[ 5.33 -1.45 -0.58  5.33]  R
[ 6.17 -1.37 -0.40  5.49]  V
[ 3.59 -1.79  4.21 -0.43]  G
[-8.25 -5.02 -5.02  3.74]  N
[ 7.27 -0.11  6.66 -3.65]  H
[-7.95 -0.24 -5.82  3.12]  L
[-6.27  0.43  0.68 -5.75]  Q
size: [-8.25 -5.02 -5.02  3.74]	4
again R: 	[5.33]
size: [ 6.17 -1.37 -0.40]	3
again N: 	[-5.02]

[ 3.33  4.04 -3.00  3.35  0.67 -0.75  3.08  1.05 -1.03  1.80  1.04  1.66
  1.16  2.37  2.56  2.36] = K
[ 2.41  7.58 -1.61  7.88  4.43 -3.29 -2.70 -5.21 -2.01 -4.44 -1.59 -0.64
  3.96 -0.59 -2.74 -4.36] = F
[-0.63  3.79  0.81  2.36 -1.42 -0.79 -3.45 -4.03  6.56 -0.80 -0.70 -5.18
  6.58 -1.94  0.18 -0.74] = T
[ 2.41  7.58 -1.61  7.88  4.43 -3.29 -2.70  2.98 -0.94  0.69  2.35 -3.55
  2.35  2.98  2.98  1.35] = J
size: [ 2.41  7.58 -1.61  7.88  4.43 -3.29 -2.70 -5.21 -2.01 -4.44 -1.59]	11
q: [-0.63  3.79  0.81  2.36 -1.42 -0.79 -3.45 -4.03  6.56 -0.80 -0.70 -5.18
  6.58 -1.94  0.18 -0.74]	T

[-0.07 -3.24 -0.01  2.14 -4.67  1.61  1.70 -8.61 -0.26 -4.02 -5.11 -1.72
  4.20 -3.54 -1.57  1.17 -5.98  1.27 -2.20 -1.93 -0.27 -5.71 -3.08  4.62
 -0.81  1.76  5.11 -1.10] -> W
[-8.68 -3.73 -2.48 -3.48  2.31 -0.31  1.88  1.16 -2.63  2.48 -6.07 -3.01
 -4.47 -2.37 -1.73 -3.42  0.58 -5.04  0.98  4.17  0.14  6.13  4.12 -4.25
 -0.43  4.91 -4.06  0.47] -> E
[ 2.26 -1.14  1.91  5.00 -2.74  1.20  0.46 -7.67  1.87 -3.82 -0.53 -4.76
  7.50 -4.25 -2.21  2.27 -4.64  1.60 -3.81 -4.68  1.58 -6.87 -2.34  3.41
 -1.57  1.17  2.42  1.77] -> U
[-8.89 -6.01 -1.25 -1.27 -0.22 -0.25  0.63 -1.17 -1.62  2.00 -6.14 -0.57
 -2.96 -2.04 -0.73 -2.53 -1.20 -4.49  0.11  0.75 -0.35  3.80  3.09 -4.28
 -0.07  3.33 -3.32 -1.34] -> X
[-7.13 -2.50 -2.72 -4.81  4.29 -0.36  4.36  2.78 -2.51  4.01 -3.60 -3.48
 -6.47 -0.15 -2.03 -3.12  2.16 -6.83  1.94  4.97 -0.84  6.96  4.60 -4.29
 -1.31  5.55 -4.24  1.57] -> M
[-8.68 -3.73 -2.48 -3.48  2.31 -0.31  1.88  1.16 -2.63  2.48 -6.07 -3.01
 -4.47  4.30 -1.73 -3.42  0.58 -5.04  0.98  4.17  0.14  6.13  4.12 -4.25
 -0.43  4.91 -4.06  0.47] -> Z
[-6.59 -7.31  0.13 -0.82 -2.80  0.86 -0.13 -3.22 -1.95  0.02 -6.18 -0.60
 -1.47 -2.17  1.42 -0.99 -3.73 -3.03 -2.29 -0.65 -0.25 -0.03  0.53 -1.92
  0.40  2.09  1.13 -3.16] -> C
[ 5.45  4.51  3.53  3.65 -1.78 -0.85 -3.43  3.38  2.99 -2.37  7.24  1.57
  4.92  2.02  0.92  1.31  3.68  7.34 -0.46 -0.52 -0.18  0.01 -2.16  3.18
  0.53 -5.81  2.99 -1.68] -> D
[ 8.93  7.06 -0.60 -4.04  2.01  3.76 -2.41  7.41  1.22  0.50  4.21  6.34
 -1.44  5.30  3.17 -1.95  4.73  2.44  3.36  0.74 -2.12 -0.37  0.13  0.64
  1.01 -3.32 -0.16 -0.10] -> S
[ 4.81  4.17  3.58  4.43 -2.50 -1.91 -3.80  2.49  3.69 -2.75  7.63  1.19
  5.47  1.91  0.48  1.95  3.33  7.52 -0.50 -0.91  0.28 -0.43 -2.43  3.42
  1.95  1.95  3.08 -1.31] -> A
[-3.07 -5.11  0.64  0.59 -3.49  0.28  1.26 -7.23 -1.65 -3.02 -6.93 -0.13
  1.21 -3.56  0.00 -0.74 -5.96 -0.57 -2.61 -1.87 -0.39 -2.99 -1.19  2.98
  1.05  1.21  3.71 -3.29] -> P
[-0.07 -3.24 -0.01  2.14 -4.67  1.61  1.70 -8.61 -0.26 -4.02 -5.11 -1.72
  4.20 -3.54 -1.57  1.17 -5.98  1.27 -2.20 -2.75 -0.27 -5.71 -3.08  4.62
 -0.81  1.76  5.11 -1.10] -> Y
size: [-7.13 -2.50 -2.72 -4.81  4.29 -0.36  4.36  2.78 -2.51  4.01 -3.60 -3.48
 -6.47 -0.15 -2.03 -3.12  2.16]	17
again A: 	[1.95]

[ 2.22  1.21  0.57 -0.68 -1.91  1.02 -2.25 -0.85  3.17 -0.45  3.12  0.18
  6.29  0.69  2.09  3.39 -0.24 -4.36 -1.28  1.94 -4.79 -0.17  1.37  2.98
  2.21 -1.94  2.23  1.61  2.22  4.18] = basal
[-1.08  0.96 -3.98  2.21  3.70 -2.36  2.88  2.20  3.38 -2.04  1.13 -2.54
 -1.30 -2.21  5.65 -2.21  2.03  0.57 -0.56  1.48  0.36 -2.85 -2.21  1.14
 -2.21 -5.22  0.57 -0.83 -1.81  2.45] = ropud
[-2.08  3.34  1.81 -1.42 -1.06 -3.56 -4.81 -1.95 -1.65 -4.76 -0.05 -2.75
 -1.35  1.00  1.00  3.13  4.88  0.07  1.69  2.50  0.52 -2.83 -2.72  1.00
 -1.64 -0.67 -3.25 -0.10  2.75 -0.35] = lam
[-2.08  3.34  1.81 -1.42 -1.06 -3.56 -4.81 -1.95 -1.65 -4.76 -0.05 -2.75
 -1.35  0.44  1.00  3.13  4.88  0.07  1.69  2.50  0.52 -2.83 -2.72  0.90
 -1.64 -1.15 -3.25 -0.10  2.75 -0.35] = Zok
[ 4.99 -1.18 -2.31  0.64  1.08  0.52  0.70 -0.19 -4.50  0.64  2.21  0.86
  3.58  1.23  0.86 -4.94 -2.24 -4.39  0.89  3.14  0.64  1.60 -1.08  0.46
  0.13 -1.64  3.63 -1.47 -3.35 -3.69] = Bopu
[-3.91  1.18 -1.32  1.51  2.05  2.33  0.16  1.55 -2.04 -3.73 -5.51 -1.51
 -5.10 -0.96  0.83  0.21 -1.37  5.09  2.73 -1.35  0.44 -1.69  2.96  0.81
 -1.89 -0.58 -3.97 -3.37  0.09  2.74] = ges
[-1.08  0.96 -3.98  2.21  3.70 -2.36  2.88  2.20  3.38 -2.04  1.13 -2.54
 -1.30  1.48  5.65  1.95  2.03  0.57 -0.56  1.48  0.36 -2.85 -2.21  1.14
 -3.26 -5.22  0.57  1.48 -1.81 -5.82] = Pozo
[ 0.68  2.78  1.50 -0.61 -0.96  0.29 -2.99  0.15  2.07 -3.83  2.03 -1.49
  0.41 -1.64  3.00  1.63  4.47  0.32 -1.96  2.03  0.58 -2.96 -2.53  0.67
 -7.37 -0.83 -0.47 -0.74 -0.06  5.33] = Kiro
[-2.88  0.71  1.69 -1.51 -0.90 -5.34 -4.00 -1.37 -0.62 -3.42  0.71 -2.55
 -1.96  0.41  0.05  3.05  5.62  0.68  1.98  2.25 -0.01 -2.61 -3.48 -0.54
 -1.18 -0.72 -2.32  1.02  3.60 -0.98] = Bupa
[ 0.15 -0.89  3.43 -1.02 -1.50 -1.07 -1.94 -3.24 -3.33  0.12 -0.76  0.39
 -4.35 -0.39 -4.26 -1.74  1.52  0.61 -1.21 -1.60  4.61  1.53 -2.12 -1.97
 -0.92  4.37 -2.92  0.30 -1.16 -5.62] = zan
[-2.08  3.34  1.81 -1.42 -1.06 -3.56 -4.81 -1.95 -1.65 -4.76 -0.05 -2.75
 -1.35  0.44  1.00  3.47 -2.36 -3.22 -4.08 -0.91  1.86  0.08  0.67  3.25
  0.97 -2.99 -1.00 -0.59 -4.51  1.16] = Repiz
[-2.93  1.97 -1.91 -0.36  1.74 -0.69 -1.80 -0.48 -6.29 -3.13 -3.91 -1.88
 -3.87  0.90  0.14 -0.55 -1.15  2.22  5.26  1.11 -0.39 -1.29  2.14  1.94
  1.28 -1.96 -3.49 -3.08  1.58 -1.49] = vulo
size: [-2.08  3.34  1.81 -1.42 -1.06 -3.56 -4.81 -1.95 -1.65 -4.76 -0.05 -2.75
 -1.35  1.00  1.00  3.13  4.88  0.07  1.69  2.50  0.52 -2.83 -2.72  1.00
 -1.64 -0.67 -3.25 -0.10]	28
again lam: 	[1.00]
again basal: 	[2.22]
size: [-2.93  1.97 -1.91 -0.36  1.74 -0.69 -1.80 -0.48 -6.29 -3.13 -3.91 -1.88
 -3.87  0.90  0.14 -0.55 -1.15  2.22  5.26  1.11 -0.39]	21
q: [-2.93  1.97 -1.91 -0.36  1.74 -0.69 -1.80 -0.48 -6.29 -3.13 -3.91 -1.88
 -3.87  0.90  0.14 -0.55 -1.15  2.22  5.26  1.11 -0.39 -1.29  2.14  1.94
  1.28 -1.96 -3.49 -3.08  1.58 -1.49]	vulo
again Bupa: 	[0.71]
q: [-1.08  0.96 -3.98  2.21  3.70 -2.36  2.88  2.20  3.38 -2.04  1.13 -2.54
 -1.30  1.48  5.65  1.95  2.03  0.57 -0.56  1.48  0.36 -2.85 -2.21  1.14
 -3.26 -5.22  0.57  1.48 -1.81 -5.82]	Pozo

[ 2.34 -2.34  2.47  2.46  2.65  2.74  1.98 -1.19  1.61  1.65  3.52 -2.99
  3.96  1.21  1.28 -0.01 -0.18  1.80 -0.04  1.50  1.33  1.77  4.27 -2.66]  lalen
[ 2.34 -0.53  2.47  2.46  2.65  2.74  1.98 -1.19  1.61  1.65  3.52 -2.99
  3.96  1.21  1.28 -0.01 -0.18  1.80  1.19  1.50  1.33  1.77  4.27 -2.66]  munu
[ 4.96 -2.17  3.00  1.34  3.17  2.68  0.43  4.40  3.54  1.96  0.59  1.65
  3.05  3.66  3.55  4.08  4.13  4.07  5.11  2.79  4.23  2.71  3.46 -2.50]  Bozig
[ 3.69  1.16  4.92  5.90 -6.01 -1.09 -3.12 -5.87  0.88  3.97 -2.92 -0.07
  0.98  4.38  1.61 -6.66 -6.95  2.97 -8.27  5.36  3.10 -0.27 -5.71 -0.35]  Pogus
[-5.55  5.34 -6.32 -4.26  1.71 -1.75 -0.10  4.30  0.24  0.08 -3.00  0.36
 -4.26 -0.15 -0.39  2.24  2.41 -4.72  2.80 -3.07 -3.04  0.65 -1.37  6.70]  tiro
[ 2.31  1.04  1.47 -1.62 -2.71 -0.44 -0.62  2.69 -1.56 -0.23 -2.62  5.73
 -2.60  0.35 -1.54 -0.01  0.08  1.98  0.09 -0.99  0.17 -2.92 -3.61  1.54]  Kime
[ 0.87 -1.14  0.71 -2.36  2.15  1.08  2.30  2.69 -2.14 -1.52  2.16  1.52
  0.06 -2.72 -2.93  2.61  2.58  0.71  3.20  0.71 -2.79 -1.94  2.39 -0.13]  fuzad
[-0.72 -0.86 -0.40 -0.45  1.54  2.53  3.33 -1.08 -0.69 -0.14  3.49 -1.66
  0.91 -1.14 -1.22 -1.51 -1.55 -0.73 -1.81 -0.86 -0.88 -0.74  2.91 -0.24]  Fav
[ 2.34 -2.34  2.47  2.46  2.65  2.74  1.98 -1.19  1.61  1.65  3.52 -2.99
  3.96  1.21  1.28 -0.01 -0.18  1.80  1.19  1.50  1.33  1.77  4.27 -2.66]  dorot
again tiro: 	[-4.26]
again fuzad: 	[0.71]
size: [-5.55  5.34 -6.32 -4.26  1.71 -1.75 -0.10  4.30  0.24  0.08 -3.00  0.36
 -4.26]	13

[4.78 0.45 6.59 4.07 2.37] = vibi
[-4.60  4.05  4.05  4.05  4.05] = fofus
[ 3.45  1.63 -3.12  4.02  4.05] = nir
[-0.67 -0.79  2.93  5.39  3.98] = pag
[-1.47  1.31  8.83 -6.98 -4.88] = gopa
size: [-1.47  1.31  8.83]	3
again fofus: 	[4.05]
q: [-1.47  1.31  8.83 -6.98 -4.88]	gopa
size: [4.78]	1

[ 0.01  0.12 -0.01  0.01 -0.03  0.01  6.73  7.13] = Vina
[ 0.07 -0.02 -0.11 -0.05 -0.07  0.67  7.38  6.75] = vem
[0.35 7.07 7.08 7.25 7.18 6.75 6.97 7.35] = sabo
[ 6.70 -0.01  6.70  0.01  6.70  7.49  7.01  7.54] = mifas
[-0.04 -0.02  0.07  0.04  0.05 -0.16  6.93  6.96] = sog
[-0.03 -0.04  0.08 -0.05  0.05 -0.11  0.06  6.63] = Gar
[ 0.01 -0.01  0.01  6.93  6.82  7.34  6.72  6.99] = Reli
[ 0.01  0.12 -0.01  0.01  0.07  0.70  6.78  7.23] = gobul
[ 0.01 -0.01  0.01  7.26  6.82  7.34  6.72  6.99] = Sen
again Vina: 	[0.01]
size: [ 0.01  0.12 -0.01  0.01  0.07]	5
size: [0.35 7.07 7.08 7.25 7.18]	5
again mifas: 	[6.70]

[-2.41 -3.30  4.88 -3.07  3.44  1.72  6.99  6.17] = Kiko
[-5.02 -1.46  2.69  5.97  5.39  1.78  5.13 -1.94] = vaki
[-5.23  5.35  4.87  5.20 -1.79 -1.74  2.06 -2.22] = boza
[ 2.28  4.90 -3.69  1.57  2.60 -8.37 -2.88 -4.36] = dabe
[ 3.86 -6.41 -4.78 -1.23  1.32  4.90 -6.23  2.77] = doko
size: [-2.41 -3.30  4.88]	3
size: [ 2.28  4.90 -3.69  1.57]	4

[ 3.09 -0.86 -0.86  1.40 -0.86  2.76  2.31] = Zod
[ 4.14 -0.85  5.19  4.14 -8.93 -0.37  1.29] = Ramu
[ 4.61  0.04  2.76  2.07 -5.28  1.30  4.02] = libal
[ 2.73  3.85  8.47 -6.35  3.07 -1.31  1.49] = dukof
again Zod: 	[-0.86]
again Ramu: 	[4.14]
size: [2.73 3.85 8.47]	3
size: [ 4.14 -0.85  5.19  4.14 -8.93 -0.37  1.29]	7
size: [ 4.61  0.04  2.76  2.07 -5.28  1.30]	6

[ 2.55  1.74  1.45  1.62 -0.66 -2.13  1.56 -0.31  2.56  1.30  0.34 -0.54
  1.34  3.43 -1.05  0.28  1.81 -0.42  1.66  2.67  1.83  1.87 -1.70  4.97
  0.40  2.67 -0.30  1.74  1.76 -0.90]  Gamas
[-4.92 -2.54 -4.92 -0.82 -0.71 -0.77 -1.53 -0.64 -4.87 -0.86  0.08  1.20
 -2.28 -5.22  1.26  0.49 -1.98  1.16 -0.86 -2.95 -2.64 -1.74  0.06 -6.14
 -3.37 -4.92  0.00 -2.94 -1.70 -0.32]  Gav
[-1.01 -1.18 -0.63 -4.05 -0.99 -1.02 -0.12 -0.27  0.78  0.67 -2.51  1.57
 -4.42 -1.76  0.51 -2.44  0.82  0.95 -2.94 -1.01  3.42 -2.12 -0.65 -1.01
 -0.20  0.03  0.25 -0.96 -4.15  0.31]  Rap
again Rap: 	[-1.01]
size: [-4.92 -2.54 -4.92 -0.82 -0.71 -0.77 -1.53 -0.64 -4.87 -0.86  0.08  1.20
 -2.28 -5.22  1.26  0.49 -1.98  1.16 -0.86 -2.95 -2.64 -1.74  0.06 -6.14
 -3.37 -4.92  0.00 -2.94 -1.70]	29
q: [-4.92 -2.54 -4.92 -0.82 -0.71 -0.77 -1.53 -0.64 -4.87 -0.86  0.08  1.20
 -2.28 -5.22  1.26  0.49 -1.98  1.16 -0.86 -2.95 -2.64 -1.74  0.06 -6.14
 -3.37 -4.92  0.00 -2.94 -1.70 -0.32]	Gav
size: [ 2.55  1.74  1.45  1.62 -0.66 -2.13  1.56]	7

